Here is a tiny trained network, its code and every weight. The questions are about switching its units off for an input and a class, where a switched-off unit gives its printed mean instead of its output.

import numpy as np


def w(rows, s, z=0):
    codes = np.array(rows[::2]) - 128.0
    scale = np.full(codes.shape[1], s)
    scale[-1] = z or s
    return codes * scale


def norm(h):
    return h / np.sqrt((h * h).mean(-1, keepdims=True) + 1e-5)


def f(y):
    return np.maximum(y, 0)


def log_softmax(a):
    a = a - a.max(-1, keepdims=True)
    return a - np.log(np.exp(a).sum(-1, keepdims=True))


def net(x, mask):
    res = np.array(x, float).reshape(1, 8) / 4 @ E
    u = 0
    for l in range(4):
        y = f(norm(res) @ A[l][:, :-1].T + A[l][:, -1])
        res = res + np.where(mask[u : u + 8], y, B[l][:, -1]) @ B[l][:, :-1]
        u += 8
    return log_softmax(norm(res)[-1] @ U[:, :-1].T + U[:, -1])


A, B = {}, {}
E = w([
[143,105,95,124],'x0',
[132,201,81,151],'x1',
[124,126,90,51],'x2',
[218,68,77,128],'x3',
[126,103,187,68],'x4',
[212,131,102,122],'x5',
[123,253,87,111],'x6',
[54,82,27,113],'x7',
],0.0062)
A[0] = w([
[117,27,127,187,78],'0.n1',
[150,165,136,85,244],'0.n2',
[105,124,150,178,153],'0.n3',
[201,163,88,147,136],'0.n4',
[255,175,116,213,6],'0.n5',
[76,213,192,159,63],'0.n6',
[185,96,133,63,82],'0.n7',
[129,85,117,48,104],'0.n8',
],0.0091,0.0019)
B[0] = w([
[159,117,239,145,232],'0.n1',
[179,37,105,123,213],'0.n2',
[135,139,183,154,187],'0.n3',
[68,68,82,162,219],'0.n4',
[122,171,46,209,253],'0.n5',
[222,199,91,1,249],'0.n6',
[200,57,240,135,202],'0.n7',
[66,228,127,131,202],'0.n8',
],0.0061,0.0038)
A[1] = w([
[154,63,150,186,117],'1.n1',
[145,207,158,125,148],'1.n2',
[144,59,80,168,61],'1.n3',
[187,22,183,128,149],'1.n4',
[253,2,24,109,253],'1.n5',
[222,179,64,229,138],'1.n6',
[108,53,161,174,129],'1.n7',
[47,89,154,95,152],'1.n8',
],0.0069,0.0029)
B[1] = w([
[109,158,101,125,180],'1.n1',
[182,165,147,93,174],'1.n2',
[158,80,141,137,158],'1.n3',
[132,149,181,113,219],'1.n4',
[61,159,178,99,253],'1.n5',
[90,59,90,255,217],'1.n6',
[153,169,116,135,178],'1.n7',
[181,175,103,203,174],'1.n8',
],0.0085,0.0059)
A[2] = w([
[151,23,108,175,200],'2.n1',
[99,120,80,107,161],'2.n2',
[180,153,83,175,63],'2.n3',
[75,188,137,162,251],'2.n4',
[143,119,214,142,234],'2.n5',
[152,249,48,87,163],'2.n6',
[66,138,113,185,174],'2.n7',
[132,184,1,96,218],'2.n8',
],0.0092,0.0024)
B[2] = w([
[79,217,124,138,193],'2.n1',
[140,69,60,179,165],'2.n2',
[101,120,87,169,171],'2.n3',
[168,33,123,108,241],'2.n4',
[107,155,75,127,253],'2.n5',
[193,122,155,120,247],'2.n6',
[149,121,92,112,215],'2.n7',
[98,1,121,178,240],'2.n8',
],0.0094,0.0057)
A[3] = w([
[140,115,166,155,222],'3.n1',
[255,118,194,121,202],'3.n2',
[131,81,68,148,188],'3.n3',
[78,108,114,178,170],'3.n4',
[232,106,117,136,6],'3.n5',
[156,108,146,162,148],'3.n6',
[115,113,72,226,141],'3.n7',
[137,117,136,61,171],'3.n8',
],0.0099,0.0026)
B[3] = w([
[178,181,82,119,191],'3.n1',
[110,134,95,89,255],'3.n2',
[185,162,56,159,220],'3.n3',
[191,148,145,72,197],'3.n4',
[80,178,254,136,168],'3.n5',
[94,187,145,126,175],'3.n6',
[136,201,150,86,243],'3.n7',
[185,30,119,73,173],'3.n8',
],0.0066,0.0072)
U = w([
[90,150,156,131,4],'0',
[139,145,235,186,67],'1',
[168,117,205,6,161],'2',
[129,54,83,171,243],'3',
],0.015,0.0041)

Each question gives the input, the list of numbers given to net, and the class t.
The units are the neurons (one row each of A and B). Each row of codes is followed by its name. A weight is (code - 128) times the scale printed after its matrix; where a second scale follows, it is the last column's (A, B and U).
mask holds one flag per neuron, layer by layer. A switched-off neuron (its flag False) gives its mean, the last column of its row in B, instead of its output. The means were averaged over made-up inputs and are rounded, as every weight is.
A unit's drop is (log p(t) with every unit on - log p(t) with that unit switched off) / (log p(t) with every unit on - log p(t) with every unit switched off).
The circuit of an input: a set's keep is (log p(t) with only the set's units on - log p(t) with every unit switched off) / (log p(t) with every unit on - log p(t) with every unit switched off). Starting from the 12 units with the biggest drops (on a tie, the unit counted first), units are removed one at a time, each time the one whose removal leaves the highest keep (on an exact tie, the one counted first), for as long as the keep stays at least 0.8.
circuit, biggest first: the units of the circuit, biggest drop first
unit that matters most: the unit with the biggest drop
k most important neurons: the k neurons with the biggest drops, biggest first
top k neurons in layer l: the k neurons of layer l with the biggest drops, biggest first
drop when u is switched off: that unit's drop, to one decimal
input [8,1,-3,-6,-1,-4,8,0], class 2: unit that matters most : 2.n6
input [3,7,-7,-5,6,7,-4,-4], class 3: circuit, biggest first : 0.n5, 1.n6
input [-2,2,0,6,5,-4,-8,0], class 1: top 3 neurons in layer 2 : 2.n4, 2.n7, 2.n6
input [-5,-6,6,-5,-4,-8,8,2], class 2: top 2 neurons in layer 2 : 2.n6, 2.n5
input [5,-4,-5,-8,2,-4,-7,5], class 1: 3 most important neurons : 1.n8, 0.n1, 3.n2
input [1,0,-1,6,-7,-1,-5,-1], class 1: circuit, biggest first : 0.n1, 2.n1, 1.n5
input [-8,7,-7,-2,6,-1,-6,-4], class 2: circuit, biggest first : 0.n6, 1.n6
input [-4,5,2,1,0,1,-8,1], class 1: top 2 neurons in layer 3 : 3.n8, 3.n4
input [6,-1,-8,-8,-5,8,6,-6], class 3: 2 most important neurons : 1.n6, 0.n5
input [-2,4,2,-3,-1,-7,5,3], class 2: top 2 neurons in layer 0 : 0.n6, 0.n5
input [-1,1,-6,-5,7,-4,-8,-8], class 2: 2 most important neurons : 1.n6, 0.n6
input [7,-2,2,-8,-4,-1,2,1], class 2: top 2 neurons in layer 1 : 1.n6, 1.n2
input [4,-3,5,-4,-4,8,-1,-4], class 0: 2 most important neurons : 0.n5, 1.n6
input [0,1,3,-2,7,1,7,5], class 3: circuit, biggest first : 2.n8
input [4,3,-6,6,1,-4,-5,4], class 1: top 2 neurons in layer 0 : 0.n1, 0.n6
input [0,0,2,4,5,-3,7,2], class 3: top 3 neurons in layer 3 : 3.n7, 3.n3, 3.n4
input [2,8,8,-4,7,2,-2,3], class 3: 2 most important neurons : 2.n8, 0.n6
input [-3,2,1,7,-8,-3,-7,5], class 1: top 2 neurons in layer 2 : 2.n1, 2.n8
input [-6,8,-3,1,2,0,6,1], class 3: drop when 2.n8 is switched off : 0.2
input [-5,-5,-1,-6,0,-2,-2,-7], class 2: drop when 2.n7 is switched off : 0.0
input [0,-5,1,7,4,2,-6,6], class 2: top neuron in layer 1 : 1.n6
input [-5,0,-2,1,-2,3,-2,3], class 1: drop when 3.n7 is switched off : 0.1
